Below is a small trained network, with its code and all its weights. Each question gives an input and a class and asks what happens when units are switched off, that is, made to give their printed mean instead of their output.

import numpy as np


def w(rows, s, z=0):
    codes = np.array(rows[::2]) - 128.0
    scale = np.full(codes.shape[1], s)
    scale[-1] = z or s
    return codes * scale


def norm(h):
    return h / np.sqrt((h * h).mean(-1, keepdims=True) + 1e-5)


def f(y):
    return np.maximum(y, 0)


def log_softmax(a):
    a = a - a.max(-1, keepdims=True)
    return a - np.log(np.exp(a).sum(-1, keepdims=True))


def net(x, mask):
    res = np.array(x, float).reshape(1, 3) / 4 @ E
    u = 0
    for l in range(3):
        y = f(norm(res) @ A[l][:, :-1].T + A[l][:, -1])
        res = res + np.where(mask[u : u + 5], y, B[l][:, -1]) @ B[l][:, :-1]
        u += 5
    return log_softmax(norm(res)[-1] @ U[:, :-1].T + U[:, -1])


A, B = {}, {}
E = w([
[191,197,5,152,48,67,128,151,95],'x0',
[62,120,110,39,53,150,166,11,131],'x1',
[82,211,200,118,101,23,185,152,172],'x2',
],0.0015)
A[0] = w([
[83,195,169,165,135,88,133,196,207,133],'L0N1',
[102,167,124,72,97,139,237,81,230,104],'L0N2',
[243,195,82,97,82,76,213,116,88,223],'L0N3',
[81,101,146,81,107,150,200,69,82,255],'L0N4',
[183,91,120,88,170,201,8,157,127,229],'L0N5',
],0.0017,0.00094)
B[0] = w([
[230,150,211,104,37,117,99,58,90,224],'L0N1',
[202,127,93,140,72,174,85,185,178,209],'L0N2',
[49,2,183,124,149,97,82,127,68,253],'L0N3',
[207,180,141,101,154,105,122,249,154,251],'L0N4',
[177,204,209,50,38,57,132,102,121,255],'L0N5',
],0.0024,0.0017)
A[1] = w([
[186,175,24,164,128,111,120,155,99,219],'L1N1',
[123,199,49,132,123,72,192,102,105,130],'L1N2',
[78,112,118,97,111,149,157,96,167,6],'L1N3',
[92,111,90,117,137,128,107,119,56,5],'L1N4',
[132,146,157,156,255,130,90,143,138,88],'L1N5',
],0.0032,0.00027)
B[1] = w([
[11,100,158,125,189,126,159,81,130,253],'L1N1',
[52,66,138,195,168,167,66,119,63,192],'L1N2',
[148,173,51,211,48,205,176,193,180,179],'L1N3',
[114,144,214,160,121,89,59,183,153,174],'L1N4',
[87,185,5,128,74,123,207,150,164,223],'L1N5',
],0.0027,0.0019)
A[2] = w([
[30,138,220,112,213,238,165,108,192,165],'L2N1',
[156,115,208,13,143,83,82,164,142,234],'L2N2',
[50,115,93,101,9,187,109,95,132,254],'L2N3',
[230,22,88,169,160,253,65,73,62,69],'L2N4',
[188,137,146,223,168,77,95,251,117,167],'L2N5',
],0.0025,0.00077)
B[2] = w([
[73,100,38,205,103,57,121,157,40,245],'L2N1',
[152,105,90,98,173,133,48,65,103,241],'L2N2',
[170,138,140,146,213,179,190,181,181,252],'L2N3',
[134,204,200,133,64,1,136,137,155,221],'L2N4',
[131,113,94,73,114,231,187,111,188,248],'L2N5',
],0.0036,0.0026)
U = w([
[154,145,76,123,126,246,253,205,206,152],'0',
[16,53,71,220,136,66,113,166,5,147],'1',
[190,202,245,101,46,34,106,122,138,139],'2',
[168,75,96,58,197,196,43,57,94,113],'3',
[136,174,185,228,132,243,125,45,32,2],'4',
],0.0072,0.0073)

Each question gives the input, the list of numbers given to net, and the class t.
The units are the neurons (one row each of A and B). Each row of codes is followed by its name. A weight is (code - 128) times the scale printed after its matrix; where a second scale follows, it is the last column's (A, B and U).
mask holds one flag per neuron, layer by layer. A switched-off neuron (its flag False) gives its mean, the last column of its row in B, instead of its output. The means were averaged over made-up inputs and are rounded, as every weight is.
A unit's drop is (log p(t) with every unit on - log p(t) with that unit switched off) / (log p(t) with every unit on - log p(t) with every unit switched off).
The circuit of an input: a set's keep is (log p(t) with only the set's units on - log p(t) with every unit switched off) / (log p(t) with every unit on - log p(t) with every unit switched off). Starting from the 12 units with the biggest drops (on a tie, the unit counted first), units are removed one at a time, each time the one whose removal leaves the highest keep (on an exact tie, the one counted first), for as long as the keep stays at least 0.8.
circuit, biggest first: the units of the circuit, biggest drop first
most important unit: the unit with the biggest drop
k most important neurons: the k neurons with the biggest drops, biggest first
top k neurons in layer l: the k neurons of layer l with the biggest drops, biggest first
drop of u: that unit's drop, to one decimal
input [-4,2,1], class 1: top 2 neurons in layer 2 -> (L2N1 L2N5)
input [0,-2,2], class 3: 2 most important neurons -> (L0N1 L2N4)
input [1,6,5], class 0: circuit, biggest first -> (L2N3 L2N4)
input [-7,6,7], class 1: circuit, biggest first -> (L2N1)
input [-7,7,-6], class 0: circuit, biggest first -> (L1N3 L2N3)
input [-7,6,2], class 1: 3 most important neurons -> (L2N1 L2N5 L1N5)
input [6,6,4], class 0: top 4 neurons in layer 2 -> (L2N3 L2N1 L2N4 L2N2)
input [-6,-7,3], class 0: 2 most important neurons -> (L2N5 L1N5)
input [0,-1,-1], class 3: 2 most important neurons -> (L0N5 L2N2)
input [-3,1,3], class 3: circuit, biggest first -> (L2N2 L2N4)
input [3,1,-3], class 3: circuit, biggest first -> (L0N3 L2N1)
input [1,-8,-7], class 0: 2 most important neurons -> (L2N5 L1N5)
input [7,6,3], class 1: top 2 neurons in layer 0 -> (L0N3 L0N5)
input [0,-8,4], class 0: most important neuron -> (L2N5)
input [5,-8,7], class 0: 2 most important neurons -> (L2N5 L0N5)
input [6,4,-3], class 1: 2 most important neurons -> (L2N5 L1N2)
input [1,-5,4], class 0: 3 most important neurons -> (L2N5 L0N5 L2N4)
input [-2,6,-6], class 0: top 2 neurons in layer 1 -> (L1N3 L1N2)
input [-2,5,-8], class 2: top 2 neurons in layer 2 -> (L2N4 L2N5)
input [-2,0,3], class 3: 3 most important neurons -> (L2N2 L2N4 L0N5)
input [1,-4,-5], class 2: 2 most important neurons -> (L2N4 L0N5)
input [2,-6,-5], class 0: 2 most important neurons -> (L2N5 L0N1)
input [7,2,-8], class 2: 3 most important neurons -> (L2N4 L2N1 L1N5)
input [2,-2,2], class 3: most important unit -> L2N4
input [0,-3,-1], class 3: 3 most important neurons -> (L0N5 L2N2 L1N3)
input [2,0,-2], class 3: 2 most important neurons -> (L0N3 L1N4)
input [-5,2,-2], class 1: most important unit -> L2N1
input [-7,4,1], class 1: top 2 neurons in layer 2 -> (L2N1 L2N5)
input [-2,0,-4], class 2: drop of L2N4 -> 0.3
input [2,-2,-7], class 2: drop of L2N4 -> 0.5
